Below is a small trained network, with its code and all its weights. Each question gives an input and a class and asks what happens when units are switched off, that is, made to give their printed mean instead of their output.

import numpy as np


def w(rows, s, z=0):
    codes = np.array(rows[::2]) - 128.0
    scale = np.full(codes.shape[1], s)
    scale[-1] = z or s
    return codes * scale


def f(y):
    return np.maximum(y, 0)


def log_softmax(a):
    a = a - a.max(-1, keepdims=True)
    return a - np.log(np.exp(a).sum(-1, keepdims=True))


def net(x, mask):
    res = np.array(x, float).reshape(1, 8) / 4 @ E
    y = f(res @ A[0][:, :-1].T + A[0][:, -1])
    res = res + np.where(mask, y, B[0][:, -1]) @ B[0][:, :-1]
    return log_softmax(res[-1] @ U[:, :-1].T + U[:, -1])


A, B = {}, {}
E = w([
[127,125,134,133,127,130,132],'x0',
[216,37,62,186,190,57,205],'x1',
[229,229,204,177,228,179,161],'x2',
[127,125,128,125,129,132,130],'x3',
[197,111,235,22,83,30,150],'x4',
[1,150,138,68,230,89,253],'x5',
[127,127,130,130,124,129,131],'x6',
[128,125,131,129,125,132,132],'x7',
],0.0078)
A[0] = w([
[212,254,186,167,221,168,157,72],'n1',
[135,146,108,111,136,121,117,94],'n2',
[59,182,171,115,76,157,76,26],'n3',
[111,87,52,105,89,74,126,43],'n4',
[83,129,66,198,148,228,115,52],'n5',
[70,153,10,194,186,215,102,85],'n6',
[202,110,136,189,56,156,63,65],'n7',
[64,159,136,86,160,137,179,32],'n8',
[92,150,74,166,141,177,114,31],'n9',
[41,212,171,89,75,177,54,45],'n10',
[179,123,202,46,104,62,127,30],'n11',
[15,148,146,87,204,88,237,57],'n12',
[79,159,158,114,191,122,191,92],'n13',
[197,35,46,194,163,68,189,12],'n14',
[211,250,187,179,203,159,173,51],'n15',
[112,137,113,119,127,115,110,35],'n16',
[88,141,79,203,171,200,90,65],'n17',
[216,204,174,152,186,156,118,63],'n18',
[167,143,187,63,111,59,136,17],'n19',
[205,23,47,205,158,52,207,48],'n20',
[107,154,136,78,109,190,104,24],'n21',
[99,100,72,79,106,111,101,3],'n22',
[56,58,73,101,54,77,104,67],'n23',
[217,105,139,185,65,141,37,61],'n24',
[214,113,122,160,66,162,44,69],'n25',
[41,219,190,91,59,210,73,50],'n26',
[197,113,243,18,100,47,131,63],'n27',
[64,79,70,102,76,89,101,73],'n28',
[24,138,141,89,198,87,232,60],'n29',
[60,66,74,105,69,77,101,46],'n30',
[91,147,72,183,155,168,104,12],'n31',
[128,134,122,119,134,130,121,73],'n32',
],0.0075,0.0042)
B[0] = w([
[22,9,148,116,115,196,105,251],'n1',
[135,121,122,143,131,130,133,128],'n2',
[176,134,174,112,205,136,141,181],'n3',
[88,84,169,124,141,170,119,183],'n4',
[87,173,134,172,75,44,184,198],'n5',
[76,188,141,200,67,35,200,227],'n6',
[180,158,47,99,104,146,69,219],'n7',
[179,148,86,113,117,141,93,180],'n8',
[102,153,128,159,104,74,172,164],'n9',
[198,145,206,75,229,126,155,211],'n10',
[71,171,117,206,91,56,198,203],'n11',
[228,170,3,91,71,166,34,251],'n12',
[175,135,68,108,94,166,69,202],'n13',
[186,169,242,64,237,115,154,230],'n14',
[36,12,154,117,111,198,106,241],'n15',
[119,124,122,143,142,141,123,129],'n16',
[97,158,130,179,72,58,186,196],'n17',
[51,52,133,125,107,183,108,209],'n18',
[82,160,116,192,94,80,175,185],'n19',
[189,167,227,65,231,127,155,254],'n20',
[165,125,165,101,164,120,137,154],'n21',
[98,100,140,143,121,166,117,158],'n22',
[48,38,146,138,133,193,116,217],'n23',
[196,182,26,79,84,167,62,230],'n24',
[189,156,24,88,102,148,66,225],'n25',
[216,151,238,70,238,119,163,224],'n26',
[56,182,128,248,47,22,216,246],'n27',
[75,35,148,143,122,193,117,199],'n28',
[221,174,29,108,82,168,22,243],'n29',
[64,53,152,139,124,190,118,203],'n30',
[109,156,131,168,95,82,174,167],'n31',
[130,130,137,114,125,133,138,128],'n32',
],0.0066,0.0091)
U = w([
[198,168,10,113,89,168,55,247],'0',
[35,4,146,131,121,200,115,138],'1',
[76,196,123,186,69,24,201,109],'2',
[201,164,222,95,255,128,153,6],'3',
],0.0094,0.0013)

Each question gives the input, the list of numbers given to net, and the class t.
The units are the neurons (one row each of A and B). Each row of codes is followed by its name. A weight is (code - 128) times the scale printed after its matrix; where a second scale follows, it is the last column's (A, B and U).
mask holds one flag per neuron, in row order. A switched-off neuron (its flag False) gives its mean, the last column of its row in B, instead of its output. The means were averaged over made-up inputs and are rounded, as every weight is.
A unit's drop is (log p(t) with every unit on - log p(t) with that unit switched off) / (log p(t) with every unit on - log p(t) with every unit switched off).
The circuit of an input: a set's keep is (log p(t) with only the set's units on - log p(t) with every unit switched off) / (log p(t) with every unit on - log p(t) with every unit switched off). Starting from the 12 units with the biggest drops (on a tie, the unit counted first), units are removed one at a time, each time the one whose removal leaves the highest keep (on an exact tie, the one counted first), for as long as the keep stays at least 0.8.
circuit, biggest first: the units of the circuit, biggest drop first
unit that matters most: the unit with the biggest drop
top k neurons: the k neurons with the biggest drops, biggest first
drop of u: that unit's drop, to one decimal
input [-1,4,-4,1,-5,-3,8,5], class 2: circuit, biggest first	[n6 n5]
input [7,8,-2,-7,-4,7,0,-2], class 3: top 3 neurons	[n20 n14 n24]
input [5,6,-7,4,-2,7,-4,-7], class 0: top 4 neurons	[n12 n29 n1 n15]
input [-5,7,-7,-2,5,-5,-8,-1], class 1: unit that matters most	n23
input [4,-6,5,-4,-7,2,5,4], class 2: top 3 neurons	[n6 n5 n17]
input [1,-7,7,2,-8,2,4,5], class 2: top 3 neurons	[n6 n5 n17]
input [4,-7,0,5,8,7,1,8], class 2: top 2 neurons	[n27 n11]
input [-7,-8,-6,-1,-2,-2,5,8], class 3: top 2 neurons	[n26 n10]
input [-3,-7,-6,-8,1,-4,-5,-6], class 3: top 2 neurons	[n26 n10]
input [6,3,4,-7,-4,-2,1,-2], class 1: circuit, biggest first	[n1 n15]
input [-1,-4,-5,3,2,5,-8,-2], class 0: top 3 neurons	[n12 n29 n1]
input [-7,-3,-3,-7,-2,-1,-8,4], class 1: top 2 neurons	[n20 n14]
input [-7,2,4,7,-1,-3,8,1], class 1: top 2 neurons	[n12 n29]
input [-6,2,7,1,-8,-5,8,-4], class 2: unit that matters most	n6
input [-3,-2,4,8,-4,0,3,1], class 1: top 2 neurons	[n27 n1]
input [4,-6,-3,-5,-3,-4,-6,-3], class 3: circuit, biggest first	[n26 n10]
input [-5,-6,-6,4,7,1,-4,-8], class 2: top 3 neurons	[n27 n11 n1]
input [0,7,5,0,7,0,5,2], class 2: top 2 neurons	[n27 n11]
input [6,-8,4,4,-6,4,-1,6], class 3: drop of n26	1.5
input [7,0,4,0,2,-3,-2,3], class 1: drop of n29	0.2
input [0,-8,-5,-8,-1,0,-7,-1], class 3: drop of n26	0.1
input [2,3,7,-6,-7,4,5,-7], class 1: circuit, biggest first	[n1]
